Below is a small trained network, with its code and all its weights. Each question gives an input and a class and asks what happens when units are switched off, that is, made to give their printed mean instead of their output.

import numpy as np


def w(rows, s, z=0):
    codes = np.array(rows[::2]) - 128.0
    scale = np.full(codes.shape[1], s)
    scale[-1] = z or s
    return codes * scale


def norm(h):
    return h / np.sqrt((h * h).mean(-1, keepdims=True) + 1e-5)


def f(y):
    return np.maximum(y, 0)


def log_softmax(a):
    a = a - a.max(-1, keepdims=True)
    return a - np.log(np.exp(a).sum(-1, keepdims=True))


def net(x, mask):
    res = np.array(x, float).reshape(1, 8) / 4 @ E
    u = 0
    for l in range(3):
        y = f(norm(res) @ A[l][:, :-1].T + A[l][:, -1])
        res = res + np.where(mask[u : u + 10], y, B[l][:, -1]) @ B[l][:, :-1]
        u += 10
    return log_softmax(norm(res)[-1] @ U[:, :-1].T + U[:, -1])


A, B = {}, {}
E = w([
[131,124,126,126,129,131,127,124],'x0',
[237,164,148,203,88,126,54,158],'x1',
[106,114,254,113,66,146,122,77],'x2',
[128,129,127,126,125,129,128,132],'x3',
[125,132,126,127,128,124,124,122],'x4',
[78,170,105,248,85,241,178,72],'x5',
[129,123,128,128,128,133,131,134],'x6',
[117,133,124,131,117,117,124,136],'x7',
],0.014)
A[0] = w([
[72,100,78,74,121,102,199,101,26],'L0N1',
[144,120,91,141,146,119,145,140,50],'L0N2',
[119,151,237,112,91,159,151,106,2],'L0N3',
[163,133,5,134,150,108,158,165,58],'L0N4',
[123,175,24,182,199,129,173,156,36],'L0N5',
[125,107,117,156,94,161,139,104,79],'L0N6',
[200,152,109,193,113,121,81,126,80],'L0N7',
[194,124,114,185,70,131,77,146,61],'L0N8',
[32,112,96,114,169,135,181,106,65],'L0N9',
[78,120,109,97,114,112,183,131,6],'L0N10',
],0.011,0.0087)
B[0] = w([
[131,181,192,163,197,135,130,198,209],'L0N1',
[120,99,107,107,108,151,90,106,141],'L0N2',
[68,62,88,129,124,135,9,150,195],'L0N3',
[83,55,137,137,159,171,2,102,249],'L0N4',
[115,101,28,100,118,175,57,104,255],'L0N5',
[159,106,104,145,122,69,163,166,179],'L0N6',
[166,194,189,128,207,149,139,128,248],'L0N7',
[128,193,186,123,167,140,129,172,236],'L0N8',
[141,239,180,92,190,163,168,177,249],'L0N9',
[59,125,182,118,165,152,167,180,151],'L0N10',
],0.01,0.0057)
A[1] = w([
[127,172,149,149,182,129,157,137,59],'L1N1',
[60,107,101,53,143,148,247,87,22],'L1N2',
[98,165,75,217,105,208,162,102,51],'L1N3',
[128,131,121,123,128,86,131,132,36],'L1N4',
[91,99,230,113,37,125,117,79,25],'L1N5',
[76,93,197,138,49,144,114,102,33],'L1N6',
[143,133,144,96,73,147,128,89,2],'L1N7',
[177,89,114,98,130,55,160,149,14],'L1N8',
[110,132,101,185,87,152,195,112,83],'L1N9',
[160,116,118,69,151,78,93,141,29],'L1N10',
],0.013,0.0033)
B[1] = w([
[98,120,168,138,129,134,158,141,204],'L1N1',
[125,202,193,217,174,155,110,183,203],'L1N2',
[136,75,145,23,10,21,209,102,254],'L1N3',
[121,127,127,136,99,132,143,100,134],'L1N4',
[141,76,29,164,157,176,13,124,216],'L1N5',
[117,87,63,130,155,133,73,153,199],'L1N6',
[117,92,147,165,171,144,133,115,137],'L1N7',
[108,137,117,109,42,97,185,65,159],'L1N8',
[159,89,120,28,126,65,157,110,174],'L1N9',
[129,80,129,139,92,134,231,68,203],'L1N10',
],0.011,0.0081)
A[2] = w([
[154,169,151,146,139,132,119,107,52],'L2N1',
[153,93,147,82,143,64,150,127,45],'L2N2',
[136,139,8,135,162,119,147,123,8],'L2N3',
[90,120,73,128,116,130,68,148,75],'L2N4',
[198,198,163,203,90,119,105,149,119],'L2N5',
[111,172,151,112,143,129,124,172,93],'L2N6',
[198,191,167,187,118,133,120,125,74],'L2N7',
[154,90,126,127,85,58,199,91,104],'L2N8',
[126,121,43,164,156,132,123,111,2],'L2N9',
[108,163,102,135,53,118,167,117,94],'L2N10',
],0.014,0.0043)
B[2] = w([
[100,105,161,107,147,163,143,141,167],'L2N1',
[151,118,111,119,82,123,161,115,205],'L2N2',
[121,80,124,251,116,179,45,77,187],'L2N3',
[168,125,136,183,120,116,94,108,234],'L2N4',
[59,180,162,147,212,143,167,148,248],'L2N5',
[128,162,169,160,138,103,135,105,209],'L2N6',
[50,188,142,113,193,154,159,170,229],'L2N7',
[195,159,138,107,48,116,177,127,255],'L2N8',
[125,89,82,192,96,171,96,113,178],'L2N9',
[174,117,142,107,71,105,148,139,190],'L2N10',
],0.013,0.0069)
U = w([
[89,210,186,123,232,139,202,146,193],'0',
[147,46,39,171,112,158,7,82,181],'1',
[212,113,105,57,4,68,249,88,11],'2',
],0.013,0.0011)

Each question gives the input, the list of numbers given to net, and the class t.
The units are the neurons (one row each of A and B). Each row of codes is followed by its name. A weight is (code - 128) times the scale printed after its matrix; where a second scale follows, it is the last column's (A, B and U).
mask holds one flag per neuron, layer by layer. A switched-off neuron (its flag False) gives its mean, the last column of its row in B, instead of its output. The means were averaged over made-up inputs and are rounded, as every weight is.
A unit's drop is (log p(t) with every unit on - log p(t) with that unit switched off) / (log p(t) with every unit on - log p(t) with every unit switched off).
The circuit of an input: a set's keep is (log p(t) with only the set's units on - log p(t) with every unit switched off) / (log p(t) with every unit on - log p(t) with every unit switched off). Starting from the 12 units with the biggest drops (on a tie, the unit counted first), units are removed one at a time, each time the one whose removal leaves the highest keep (on an exact tie, the one counted first), for as long as the keep stays at least 0.8.
units of the circuit, in order: the units of the circuit, biggest drop first
most important unit: the unit with the biggest drop
top k neurons: the k neurons with the biggest drops, biggest first
k most important neurons of layer l: the k neurons of layer l with the biggest drops, biggest first
drop of u: that unit's drop, to one decimal
input [-4,-5,7,3,2,-3,2,8], class 1: most important neuron of layer 1	(L1N5)
input [7,6,8,-6,-5,-8,-2,-8], class 1: top 4 neurons	(L1N5; L1N3; L0N6; L0N9)
input [5,6,4,-8,-2,-6,-8,0], class 0: units of the circuit, in order	(L1N3; L2N5)
input [6,2,5,-8,-4,6,-2,-1], class 2: top 4 neurons	(L1N3; L0N4; L1N9; L0N6)
input [-2,4,5,7,8,3,-3,-2], class 1: 2 most important neurons of layer 1	(L1N5; L1N6)
input [1,7,-6,2,4,8,6,-8], class 2: top 4 neurons	(L1N3; L0N9; L1N2; L0N1)
input [-8,8,-8,-1,3,-7,-8,-1], class 0: 3 most important neurons of layer 0	(L0N7; L0N5; L0N8)
input [2,4,4,-7,4,-5,5,1], class 2: top 4 neurons	(L1N10; L1N2; L0N4; L0N9)
input [6,-7,0,-5,-3,8,4,-2], class 2: top 2 neurons	(L1N3; L1N9)
input [-1,-7,8,-6,-5,-1,0,1], class 1: top 4 neurons	(L1N5; L0N3; L0N7; L1N6)
input [1,8,-7,-7,-1,7,-5,-7], class 0: top 2 neurons	(L0N7; L0N8)
input [2,-6,-7,-7,0,3,-3,3], class 1: top 2 neurons	(L0N5; L0N4)
input [1,-7,-8,0,-6,-6,8,-8], class 1: top 2 neurons	(L0N4; L2N3)
input [4,-1,7,4,-6,6,-3,-4], class 1: units of the circuit, in order	(L1N5)
input [-1,-1,4,0,3,4,-5,3], class 1: top 3 neurons	(L1N5; L1N6; L0N3)
input [1,3,-4,3,7,5,-2,8], class 2: 2 most important neurons of layer 1	(L1N3; L1N5)
input [3,8,-6,-7,2,-3,-5,4], class 0: drop of L1N1	0.0
input [-3,-5,6,6,7,-8,4,-4], class 2: drop of L0N4	0.1
input [2,-1,3,8,-3,7,6,0], class 2: drop of L1N3	0.4
input [2,6,-5,-6,5,3,-8,3], class 0: most important unit	L0N7
